Below is a small trained network, with its code and all its weights. Each question gives an input and a class and asks what happens when units are switched off, that is, made to give their printed mean instead of their output.

import numpy as np


def w(rows, s, z=0):
    codes = np.array(rows[::2]) - 128.0
    scale = np.full(codes.shape[1], s)
    scale[-1] = z or s
    return codes * scale


def norm(h):
    return h / np.sqrt((h * h).mean(-1, keepdims=True) + 1e-5)


def f(y):
    return y / 2 * (1 + np.tanh(0.7978845608 * (y + 0.044715 * y**3)))


def log_softmax(a):
    a = a - a.max(-1, keepdims=True)
    return a - np.log(np.exp(a).sum(-1, keepdims=True))


def net(x, mask):
    res = np.array(x, float).reshape(1, 5) / 4 @ E
    u = 0
    for l in range(2):
        y = f(norm(res) @ A[l][:, :-1].T + A[l][:, -1])
        res = res + np.where(mask[u : u + 9], y, B[l][:, -1]) @ B[l][:, :-1]
        u += 9
    return log_softmax(norm(res)[-1] @ U[:, :-1].T + U[:, -1])


A, B = {}, {}
E = w([
[63,50,204,114,179,82,189],'x0',
[63,102,45,95,30,200,148],'x1',
[171,62,63,197,34,160,75],'x2',
[96,73,38,109,255,147,86],'x3',
[128,200,40,51,98,48,117],'x4',
],0.0051)
A[0] = w([
[209,104,126,143,137,102,43,68],'0.n0',
[47,77,139,125,110,81,73,165],'0.n1',
[89,83,84,134,175,56,88,62],'0.n2',
[171,140,153,155,81,59,155,180],'0.n3',
[148,169,70,2,119,64,157,148],'0.n4',
[148,109,132,90,129,88,128,16],'0.n5',
[96,175,139,151,77,99,134,9],'0.n6',
[112,44,93,100,90,135,93,4],'0.n7',
[179,117,70,88,48,214,135,142],'0.n8',
],0.0083,0.0024)
B[0] = w([
[194,113,126,67,206,122,101,164],'0.n0',
[161,110,77,92,89,126,193,169],'0.n1',
[177,176,106,157,72,98,178,173],'0.n2',
[119,226,61,94,46,238,128,187],'0.n3',
[48,173,155,124,134,81,14,253],'0.n4',
[86,140,92,147,151,111,35,116],'0.n5',
[114,197,108,97,85,160,166,139],'0.n6',
[120,95,78,110,170,199,82,162],'0.n7',
[81,79,201,214,121,193,2,250],'0.n8',
],0.0068,0.0049)
A[1] = w([
[180,123,120,16,122,144,85,7],'1.n0',
[96,76,251,111,183,117,126,74],'1.n1',
[154,134,115,64,152,120,59,55],'1.n2',
[233,144,75,102,162,107,94,175],'1.n3',
[137,141,233,111,202,171,160,133],'1.n4',
[102,179,164,151,182,161,145,128],'1.n5',
[147,163,213,129,120,109,180,98],'1.n6',
[75,135,116,79,90,116,69,83],'1.n7',
[112,43,254,100,134,119,79,202],'1.n8',
],0.0084,0.0016)
B[1] = w([
[160,30,206,254,107,125,90,136],'1.n0',
[81,151,68,214,157,87,187,238],'1.n1',
[105,223,109,131,177,22,53,185],'1.n2',
[224,32,222,61,164,29,76,195],'1.n3',
[175,84,92,183,134,103,236,252],'1.n4',
[78,61,147,157,45,90,230,186],'1.n5',
[212,239,58,155,71,237,180,195],'1.n6',
[26,161,210,122,100,77,137,254],'1.n7',
[93,156,14,189,167,159,166,254],'1.n8',
],0.006,0.0036)
U = w([
[75,159,122,91,171,73,97,234],'0',
[109,116,101,207,168,123,254,100],'1',
[205,95,149,101,192,55,78,33],'2',
[100,132,154,103,90,166,132,248],'3',
[93,106,88,172,136,206,92,95],'4',
[195,166,130,67,54,197,195,14],'5',
[128,48,69,26,125,130,179,5],'6',
],0.0094,0.003)

Each question gives the input, the list of numbers given to net, and the class t.
The units are the neurons (one row each of A and B). Each row of codes is followed by its name. A weight is (code - 128) times the scale printed after its matrix; where a second scale follows, it is the last column's (A, B and U).
mask holds one flag per neuron, layer by layer. A switched-off neuron (its flag False) gives its mean, the last column of its row in B, instead of its output. The means were averaged over made-up inputs and are rounded, as every weight is.
A unit's drop is (log p(t) with every unit on - log p(t) with that unit switched off) / (log p(t) with every unit on - log p(t) with every unit switched off).
The circuit of an input: a set's keep is (log p(t) with only the set's units on - log p(t) with every unit switched off) / (log p(t) with every unit on - log p(t) with every unit switched off). Starting from the 12 units with the biggest drops (on a tie, the unit counted first), units are removed one at a time, each time the one whose removal leaves the highest keep (on an exact tie, the one counted first), for as long as the keep stays at least 0.8.
units of the circuit, in order: the units of the circuit, biggest drop first
most important unit: the unit with the biggest drop
k most important neurons: the k neurons with the biggest drops, biggest first
top k neurons in layer l: the k neurons of layer l with the biggest drops, biggest first
drop of u: that unit's drop, to one decimal
input [3,-2,5,3,6], class 2: units of the circuit, in order -> 1.n3, 0.n0
input [7,-2,4,-7,-5], class 5: 3 most important neurons -> 0.n3, 0.n8, 1.n6
input [1,0,3,7,-2], class 2: most important unit -> 1.n3
input [-2,-8,-6,-6,2], class 5: 2 most important neurons -> 0.n3, 1.n6
input [-1,0,4,4,1], class 2: units of the circuit, in order -> 0.n0, 1.n3
input [-4,-2,0,6,-7], class 1: top 3 neurons in layer 1 -> 1.n4, 1.n1, 1.n5
input [0,-6,0,-7,-6], class 5: units of the circuit, in order -> 0.n8, 1.n6
input [-6,0,-4,-3,-5], class 5: units of the circuit, in order -> 0.n4, 1.n1
input [0,-8,6,-2,-2], class 2: 2 most important neurons -> 0.n0, 1.n3
input [5,5,2,5,-1], class 6: units of the circuit, in order -> 0.n1, 0.n8, 1.n1
input [6,-1,2,-5,-2], class 5: 2 most important neurons -> 0.n3, 0.n8
input [-7,-4,-2,-6,-2], class 5: top 2 neurons in layer 0 -> 0.n4, 0.n8
input [-8,-2,1,-1,-4], class 2: top 2 neurons in layer 0 -> 0.n0, 0.n4
input [-6,-4,1,6,3], class 2: units of the circuit, in order -> 1.n3
input [8,-6,4,-5,1], class 5: top 2 neurons in layer 0 -> 0.n3, 0.n8
input [2,-8,0,-3,1], class 5: 4 most important neurons -> 0.n3, 1.n6, 0.n8, 0.n4
input [-3,-3,-1,-4,-1], class 5: 2 most important neurons -> 0.n4, 0.n8
input [-6,-8,3,-3,2], class 2: top 2 neurons in layer 1 -> 1.n3, 1.n0
input [-6,-1,-6,-7,-4], class 5: drop of 1.n5 -> 0.0
input [3,-6,-2,-5,4], class 5: units of the circuit, in order -> 1.n6
input [4,0,-7,6,0], class 1: drop of 1.n4 -> 0.1
input [4,3,-1,0,0], class 6: drop of 0.n8 -> 0.8
input [-2,0,3,4,1], class 2: drop of 1.n3 -> 0.2
